[ 24  44   8 -27  -8 -24  22  32 -48  17 -65   1  36 -39 -16 -63 -68  30
  10  22 -71 -35 -11   2 -36  41  -8 -23  30  -3 -14  42 -22  42 -43   1]
J_120
[ 38  31   8   6   5  20  -3  37  23  35  -9 -10 -35  27  37 -63 -28  25
  -9 -33 -51  20  11 -35 -23  14 -17  -9   9 -15 -24  21  10  17   2 -24]
J_701
[-44  25 -29  -7  14 -15   7  25   6  24   7  36  26 -28 -11  -1 -12 -37
 -58  43   7 -19  30  28  -3  14  21  14 -39   6  -5   3 -21 -23   0  28]
J_386
[-39  89 -10  14   4 -25 -48  10 -11  -3  -2  -1  12  42 -16  30 -11  10
  79 -26 -46 -56  11 -24  33 -30   8 -51 -15  -7  29  30  56  12  13   7]
J_386
[-34 111 -19   7   2  -8 -67  14   1  -3  -5  -8  17  52 -17  10  -6  18
  70 -28 -43 -72  16 -28  24 -31   2 -59  -5   0   5  39  37   4 -12  13]
J_995
[ 16  56   5 -20  -9 -19  18  45 -48  18 -64  -5  34 -33 -10 -61 -69  28
  13  20 -57 -36   0   2 -37  38 -17 -22  25  -5 -13  25 -19  41 -34  -6]
J_999
[-32  27 -14 -18  25 -17   1  20   5  25  -2  33  31 -34  -9   0 -13 -59
 -54  41   3 -19  19  27  -4   3  28   0 -43  13 -12  -2 -16 -27  14  23]
J_701
[ 31  40   3 -20   2 -37  42  34 -23   7 -76 -12  30 -34  -3 -57 -63  25
  21  21 -71 -27  -8  27 -44  32  -1 -31  19 -22 -21  20 -10  40 -25 -21]
J_437
[ 10  40  18   4   2   8   2  40  -3  44  -3   5 -25  29  18 -39 -29  17
  -3 -23 -35  23   6 -43 -24  19  -5  -6   4 -27  -4   4   7  19  11 -18]
J_119
[-27  89 -20  18   1 -32 -54   9 -11  -2   2 -12  19  32 -12  17   3   3
  85 -19 -43 -59  11 -26  26 -28  13 -47 -13 -15  26  38  58   6  14   6]
J_437
[ 15  20   3   7   0  12   0  41   3  42  -3  14 -17  23  16 -46 -31  23
 -19 -27 -43  33   4 -43 -24  14 -18   5   7 -17  -6  20   2  19   0 -22]
J_410
[ 20  44   2 -21  -7 -25  19  35 -45  27 -63 -12  36 -45 -13 -66 -60  29
   9  20 -60 -32   0   9 -32  40 -21 -15  28  -2 -19  32 -22  36 -32  -2]
J_995
[-55  30 -19 -20 -20  -2  -2  34  13   8  24  31  15  34   6 -31  30  -2
 -30 -29  17   3  -4   9 -42  15 -10 -47 -18  23  -5  11   6   0   0  -9]
J_995
[-34  89 -12  23   3 -27 -50   8 -15  -1  -1   2  13  46  -7  17  -8  15
  80 -29 -47 -55  16 -29  31 -30   7 -51 -14  -7  30  34  53  13   7   7]
J_386
[ -9  14 -12  -5  12   4  14  17   9  11   1  27  30 -28 -11  30 -16 -45
 -49  43 -12 -15   5  10   3   0  44   8 -10  -3 -16   1  12   6  18   4]
J_120
[ 13  58   3 -31  -9 -36  46  34 -23   0 -70 -19  31 -32  -2 -52 -61  34
  10  16 -76 -31  -7  39 -34  38  -1 -30  12 -24 -17  14  -8  42 -34 -21]
J_386
[-34   8 -21  -8 -35   7 -12  24   4   1  22  28   8  29  -4 -19  13 -14
 -25   2  44   7 -10  -2 -24   8  12 -41  -1  17  -2  13  24  -4  13  -5]
J_437
[-24 114  -7   7   1  -7 -74  22  -4  -6  -1  -7   5  46 -15   6 -14   8
  73 -24 -42 -66  14 -30  17 -30  13 -61 -11  -4   5  23  35   1 -10   7]
J_999
[-38   9 -22 -12  17 -19   6  24  -6  25   9  38  33 -34 -10 -15  -8 -43
 -54  47  -3 -16  22  18  -7  12  25   5 -37   7 -14   9 -17 -21   5  33]
J_120
[ 34  32  10   8   6  14   4  49  10  34  -5   5 -36  30  34 -72 -41  26
  -5 -32 -51  24  11 -39 -42  23 -13  -4   3 -21 -17  20   2  26   5 -29]
J_999
[-43  11  -3 -19 -29  10 -10  21   3   1  23  28   1  35   2 -22   8 -14
 -22 -11  36  -2 -12 -12 -26   2   9 -54  -9  24  -6   0  29   2   7  -5]
J_701
[-40  34 -25  -9  13 -11  -5  27  -8  16   5  27  44 -35  -9   2 -10 -49
 -56  48  -2 -26  32  13  -8   3  27   4 -39  -1  -5   6  -1 -20   7  29]
J_999
[-36  20 -22 -12  21 -14   7  23  -1  19   6  36  37 -31 -11 -15 -14 -40
 -59  50   1 -19  21  21  -4  10  30   3 -39  10 -11   8 -13 -19   0  28]
J_120
[-10  26 -17   5  16   7   8  12  15  19  -7  16  44 -34  -8  30 -22 -42
 -54  38  -4 -18  22  23   9  -5  42  18 -11   2 -21  -3  11  -6  27  10]
J_147
[ 21  22  13   5   5  10   0  29   5  53   0  10 -18  28  15 -41 -31  20
  -7 -19 -19  31   7 -34 -28  25  -2   2   6 -14 -16  -8   7  22  10 -24]
J_119
[-31 111 -19  13  10 -24 -53   4 -17  -1  -4 -26  26  23  -6  28   4  18
  69 -18 -34 -70  18 -29  30 -19  -6 -32 -17 -14  32  43  51  23  -4   8]
J_126
[ 20  53   7 -23   4 -39  37  30 -33  11 -74 -19  37 -36  -2 -65 -65  27
   9  21 -68 -26   4  35 -46  41   0 -34  13 -23 -20   8  -9  35 -31  -9]
J_119
[ -1  21 -33  12  16   2  17  14  38  21 -10  24  26 -18  -8  24 -14 -31
 -50  44  15  -3  21  20   3  -9  30  15 -13  -1 -12  -4   4  -7  19  -2]
J_437
[ 14  48   2 -15  -6 -18  28  35 -33  19 -66  -1  31 -45 -15 -67 -70  32
  -3  13 -58 -17 -12   7 -28  36 -22 -18  25   0  -6  29 -24  37 -40 -10]
J_410
[-13  38 -17  -7   7   4  11   7  15  15 -11   6  54 -43 -14  31 -13 -43
 -50  38  -9 -29  17  19   4   0  37  10 -16  -6 -18   0  15  -2  18   7]
J_126
[-41  23 -27  -6 -26   3 -17  32  28   3  23  36   0  43   6 -22  35 -10
 -37 -34  14   7 -10  12 -42   2  -2 -57 -14  22   0  15  10  -6  -6 -11]
J_410
[ 20  15  16  -2   2   7   6  32   8  39   3   7 -35  32  26 -30 -22  17
  -8 -25 -31  25  -1 -41 -35  10  -5  -5   0 -19  -8  -2  14  23   8 -26]
J_701
[-35  25 -35  -3  11  -9  -9  27  -1  27   5  29  35 -44 -16  -2 -11 -58
 -62  45  -2 -18  29  26   0  -2  16   8 -37   4  -2  15 -17 -28  12  34]
J_410
[-39  90  -1  11  -1 -29 -55  10 -18  -5   5  -5  17  45 -13  25  -3   7
  77 -22 -41 -57  12 -23  31 -26   5 -50 -17  -5  27  27  55  11   8   7]
J_386
[-12  16 -28   0  15   4  15   0  19  20   1  10  41 -45 -12  32 -11 -41
 -42  34   0 -21  21  13   5  -1  34  25  -8   0 -19   1  16   3  26   6]
J_995
[-51  25 -21 -12 -16  -1 -11  39  20  -3  25  36  -3  34  11 -25  29  -1
 -41 -34  21   5  -5  11 -46  13   7 -54 -20  23  -2  10  10  -1  -4 -11]
J_147
[ 33  48   3  14   4  17   6  30  26  36 -10  -9 -34  26  27 -60 -32  36
  -6 -34 -43  17  10 -29 -26  18 -18   3   6 -24 -15  26  -2  20   5 -19]
J_126
[ 24  40  15 -24  -8 -23  30  40 -41  16 -66  -1  23 -29 -10 -72 -64  33
   8  22 -62 -25 -15  11 -31  40 -15 -28  32  -1 -21  29 -27  38 -39  -4]
J_120
[ 25  27  18  -7   8   9  -1  29   8  39  -4   7 -33  35  24 -37 -23  18
  -3 -32 -34  27  -1 -37 -31   7  -6  -8   5 -19 -14   4  14  16  19 -23]
J_701
[ 16  57  12 -27   1 -45  52  26 -36   6 -71 -25  41 -38   1 -52 -56  25
  15  14 -67 -32  -9  38 -48  40  -2 -26   8 -26 -14  14  -8  41 -18 -14]
J_126
[-35 111 -10   4   2 -14 -74  25  -1  -7   3  -2   7  50 -19   8  -6   5
  57 -25 -39 -63  13 -20  29 -27  15 -61 -17  -7  10  25  30   1 -11  12]
J_119
[-35  17 -19  -9  13 -14  -3  30 -13  26   5  27  38 -27 -10 -15 -16 -40
 -51  54  -9 -19  25  18  -4  11  25  -1 -33   6 -14   8 -14 -23  -1  35]
J_120
[ 20  53   7 -26   1 -40  42  29 -32   9 -71 -22  37 -34  -3 -67 -63  26
   8  19 -61 -26   2  35 -43  44   0 -29  14 -21 -18   9 -10  34 -29 -13]
J_119
[ 10  28   5   4  -2   5  -1  40   3  41   4  17 -26  24  18 -38 -26   9
  -9 -23 -49  23  -1 -38 -32  18 -12  -1   1 -24  -6  22  11  20  10 -18]
J_410
[-39  16 -13 -12 -39  19 -21  20 -12   2  21  15  21  24   1 -14   7 -14
 -20   3  37  -1   2 -14 -30   5  13 -46  -2  17  -9  -2  30   0   6  -2]
J_999
[ 11  35  22   8   6   2   9  45  -9  37   2  11 -35  19  24 -45 -31  15
   1 -16 -34  23   9 -46 -43  21 -10  -4   0 -26  -4   0  14  21  14 -20]
J_999
[-54  30 -19 -13 -17  -5   8  43  29   3  18  39  -9  45  13 -39  29   6
 -39 -39  20  12  -1  23 -47  13 -13 -61 -24  25   4   5   5  -2   1 -14]
J_386
[  0  19 -26   5   0   5   4  11  12  21  -8  16  46 -40 -17  26 -19 -53
 -56  37 -11  -8  19  17  11 -14  32  16  -6  -3 -11   7  13  -9  29   6]
J_410
[  9  42  19   7  -3   3   4  38  -9  36  -1   0 -23  27  15 -28 -27  18
  -5 -17 -32  19  -2 -41 -24  22  -9   3   7 -26   2  17  13  18  15 -13]
J_126
[-45  32 -21 -10 -28   1 -20  42  23   6  20  32   7  40   1 -23  24 -10
 -34 -25  -1   3  -7  18 -39   4 -12 -58 -17  21  -3  14   7  -6  -8  -5]
J_410
[ 19  53   6 -23  -2 -46  48  27 -34  10 -69 -24  38 -47   0 -58 -50  24
  13  13 -70 -33  -3  37 -50  41  -5 -24   9 -25 -15  17 -11  35 -22 -10]
J_126
[-37  94 -11   3   9 -27 -52   7 -14  -5  -2  -3  21  43 -12  22  -4  12
  76 -25 -45 -62  14 -16  29 -28   5 -52 -23  -8  24  31  53  14   7   5]
J_386
[-46  10  -8 -14 -35  10 -11  26  -5   1  28  26  13  39  -1  -7   9 -21
 -15  -3  29 -15 -10 -14 -26   6  15 -45  -4  18  -9  12  25  14   7  -7]
J_995
[ 24  49 -10 -25  -4 -40  40  38 -20  12 -71 -22  36 -32  -3 -57 -55  27
  12  27 -66 -24  -9  41 -40  41  -4 -26  15 -22 -19  21 -10  31 -26 -19]
J_437
[ 18  23  15   7   2   4   9  39  -5  44  -1   8 -31  23  18 -33 -26  15
   0 -21 -38  21   2 -45 -33  15  -9   1  12 -22  -8  15   9  27  19 -21]
J_995
[-10  27 -17   0  11  -6  15   8  15  19   0  -1  35 -42  -7  24 -10 -44
 -55  36   3 -15  16  19   4   4  33  22 -21  -7  -5   4   9  -4  27   8]
J_126
[ 25  38   7  13  -4  13   9  50  24  34  -7  15 -39  40  27 -71 -39  24
  -2 -23 -49  28   2 -35 -27  25 -18  -6   9 -20 -17  35  -3  12   8 -20]
J_437
[ 30  37   6  16   2  17  12  45  22  34  -2   7 -39  43  30 -54 -40  31
 -10 -35 -54  23  12 -28 -25  23 -15   7  11 -21  -8  30   8  25  13 -25]
J_386
[-38  30 -34  -5  18 -13   0  28  12  21   7  34  42 -36 -13 -10 -13 -44
 -56  51   4 -26  29  24  -3   5  29   6 -45   2 -11   8 -13 -22   2  26]
J_437
[ -3  22 -17  -8  17  -2   9   5  13  23 -10  14  36 -48  -6  17 -13 -43
 -58  36   3  -8  25  14  -2  -4  24  12 -12   3 -15  -3  20  -6  28   8]
J_701
[ 16  65   8 -14  -7 -19  16  39 -34  21 -69  -8  35 -34 -17 -61 -74  36
  -4  26 -50 -28   3   8 -23  41 -17 -22  30  -1 -13  23 -26  37 -48   0]
J_119
[-27  87   4   8  12 -25 -55   8 -22   5   3  -2  22  43 -14  15 -10  11
  74  -6 -46 -65   7 -37  28 -25   3 -48 -16   0  24  37  51  20  -5  12]
J_120
[ 31  43  10   7   1  20  -2  44  18  33  -3   4 -32  33  33 -65 -33  24
  -4 -33 -54  19   9 -37 -34  16 -13  -8   3 -21 -21  22   3  24   7 -25]
J_999
[ 17  35  14 -29   0 -38  43  36 -33  10 -64 -10  23 -27  -6 -54 -58  28
   3  16 -56 -17 -10  39 -38  42  -9 -21  16 -11 -15   7 -15  36 -22 -18]
J_386
[-16  30  -7  -2   9   1   9  11   4  12  -1  18  42 -43 -19  27 -23 -52
 -49  41  -2 -17  20  12   6  -1  55  13 -14 -12 -15 -19  10  -7  20  10]
J_119
[ -5  11 -16  -5  16   9   5   4  10  14  -1  15  36 -34  -5  29  -7 -48
 -56  36   7 -11  19  12   3 -13  38   6 -18   0 -12 -14  27  -7  27   4]
J_701
[ 25  48   6 -18  -5 -21  25  40 -40  28 -68  -8  37 -33 -15 -52 -67  33
   6  19 -56 -33  -2   4 -23  34 -30  -6  35   2 -12  36 -26  47 -32  -8]
J_995
[-12  27 -27   3  14   0   8  16  15   7  -1  20  29 -48  -8  29 -23 -42
 -62  36  -3 -16  21  16  -1   0  49  20 -14  -4 -11   6  10   1  19   7]
J_147
[-39  96 -13  11   0 -28 -51  11 -15  -5  -3  -4  13  38 -13  20  -9  23
  70 -20 -37 -56  13 -25  35 -24   0 -44 -14  -6  30  33  43  18  -7   6]
J_386
[ -5  21 -27  -2   7  -1  14  15  31  14  -6  22  32 -23 -16  29  -6 -41
 -54  43   5  -7  11  27   6 -13  37   8 -15  -9 -13  -4  14 -10  29   1]
J_437
[-41  29 -17  -1  27 -10   3  28   1  32   3  29  37 -32 -12  -5 -20 -47
 -55  46  20 -18  33  23   0   8  28   4 -42  11  -7 -18 -22 -18   4  22]
J_119
[-28 102 -11  15  11 -26 -61   9 -16   9  -8 -21  22  43 -11  17  -7  14
  78 -14 -39 -63  21 -23  34 -28   2 -53 -17 -13  24  22  51  14   0  11]
J_119
[ 25  39   6 -17  -7 -22  23  42 -35  12 -66  -4  32 -26 -14 -62 -67  28
  12  19 -51 -22 -10  19 -34  35 -11 -27  28  -2 -15  24 -20  33 -27 -12]
J_437
[ -9   9 -10  -2  11  -1  15   9   4  15   4  27  40 -34 -11  25 -15 -49
 -48  45 -16 -15  10   8   2   1  47  15 -13  -4 -14   4  15  -2  22  13]
J_120
[-39  20 -21  -4  22  -9   5  27  -2  23  10  32  29 -33  -6  -8 -13 -43
 -52  50   2 -23  21  13  -4  14  29   2 -37  12  -8   6 -15 -15  -5  27]
J_120
